Look-ups in named tables: a row name and a column name give one cell, copied from the table.

saveba =
	gofa	suta
buset	35	26
nat	21	58
galir	61	47
fovip	57	75
telus	62	7
zoz	62	10
bar	28	60
mopozav	23	54
tif	29	11
subib	54	11
mus	54	10
zib	49	3

What is the suta of subib in saveba?
11
What is the suta of tif in saveba?
11
What is the suta of zoz in saveba?
10
What is the gofa of telus in saveba?
62
What is the gofa of tif in saveba?
29
What is the suta of telus in saveba?
7
What is the gofa of mopozav in saveba?
23
What is the gofa of subib in saveba?
54

somo
         robem  sozuve  gopaso  pedibe    bog  vodeg  zofup  gilat    bem
velipiv  29433   50992   44081   58332  55060  48679  79283  29540  76803
fugab    50981   55454   49779   54559  33606  42604  57960  52455  58503
zodi     53712   53583   35605   54444   7649  47076  50575  87945  26410
kel      60977   61633   49282   67996  71649  33067  41748  33523  50720
gef      34375   54864   39521   35719  41172  48243  68441  57725  68632
mik      52074   51726   32596   50969  60720  45711  50351  54188  46039
zored    54764   57815   62440   67903  65911  38108  62958  37542  68473
darek    76386   40290   65397   53217  61922  51469  47790  54784  52001
rakipap  66600   56845   26828   63578  64356  63155  34268  63890  44810
dek       8414   43725   37287   21576  30931  72779  93174  55386  71910
dur      65536   65862   35435   46719  34513  55347  37722  74475  18506
bara     43488   48011   47796   36415  74720  88138  56457  53542  59288
motib    71259   51638   41890   48260  81366  33776  36626  52586  37181

kel, pedibe: 67996
dur, vodeg: 55347
mik, sozuve: 51726
fugab, vodeg: 42604
bara, bog: 74720
dur, gilat: 74475
darek, pedibe: 53217
mik, gilat: 54188
zodi, pedibe: 54444
Row with the largest robem: darek

Table zetefe
         daselov   vusat  katabu     ges     gov     vot   kesik    nepe
kop        0.418   1.204   1.199  -3.958   2.714   1.891  -3.569  -3.338
nifezos    0.443   3.185   2.263  -3.721   2.914   2.268  -3.725  -1.854
zod        0.390   1.054   1.640  -3.184   2.842   1.894  -3.609  -2.625
fug       -1.613  -2.626  -1.424  -1.776  -0.158  -0.394  -2.317  -2.015
lis        0.443   2.314  -0.181  -2.530  -0.899   0.102  -0.796   1.239
kadetes   -0.484  -0.541   0.302  -0.905  -1.866  -1.082  -1.727  -0.581
nuz        0.421   0.942   1.375  -3.715   4.025   2.146  -3.793  -3.920
nos        0.935   0.977  -3.044  -2.548  -4.165  -0.997   0.979   3.456
bet        0.096   0.748   1.405  -2.164   0.308   0.441  -2.630  -1.532
sodep     -1.824  -0.558  -2.137   0.584  -7.571  -4.465  -0.353   2.165
rap       -7.570  -2.197   1.785   6.152  -8.697  -9.376  -4.673  -3.538
tonid      0.390   1.461   1.482  -3.508   1.811   1.609  -3.368  -2.374
zor        1.498   3.453  -4.576  -4.692  -6.282  -1.357   2.295   5.277

What is the gov of zor in zetefe?
-6.282
What is the kesik of lis in zetefe?
-0.796
What is the gov of kop in zetefe?
2.714
What is the vot of kop in zetefe?
1.891
What is the kesik of nuz in zetefe?
-3.793
What is the vusat of nos in zetefe?
0.977
What is the daselov of nifezos in zetefe?
0.443
What is the daselov of kop in zetefe?
0.418
What is the nepe of nuz in zetefe?
-3.920
What is the ges of kop in zetefe?
-3.958
What is the gov of bet in zetefe?
0.308
What is the vot of kadetes in zetefe?
-1.082
What is the kesik of zor in zetefe?
2.295
What is the katabu of tonid in zetefe?
1.482
What is the katabu of kop in zetefe?
1.199
What is the ges of bet in zetefe?
-2.164
What is the gov of nos in zetefe?
-4.165
What is the nepe of nifezos in zetefe?
-1.854
What is the gov of zod in zetefe?
2.842
Row with the largest vusat: zor

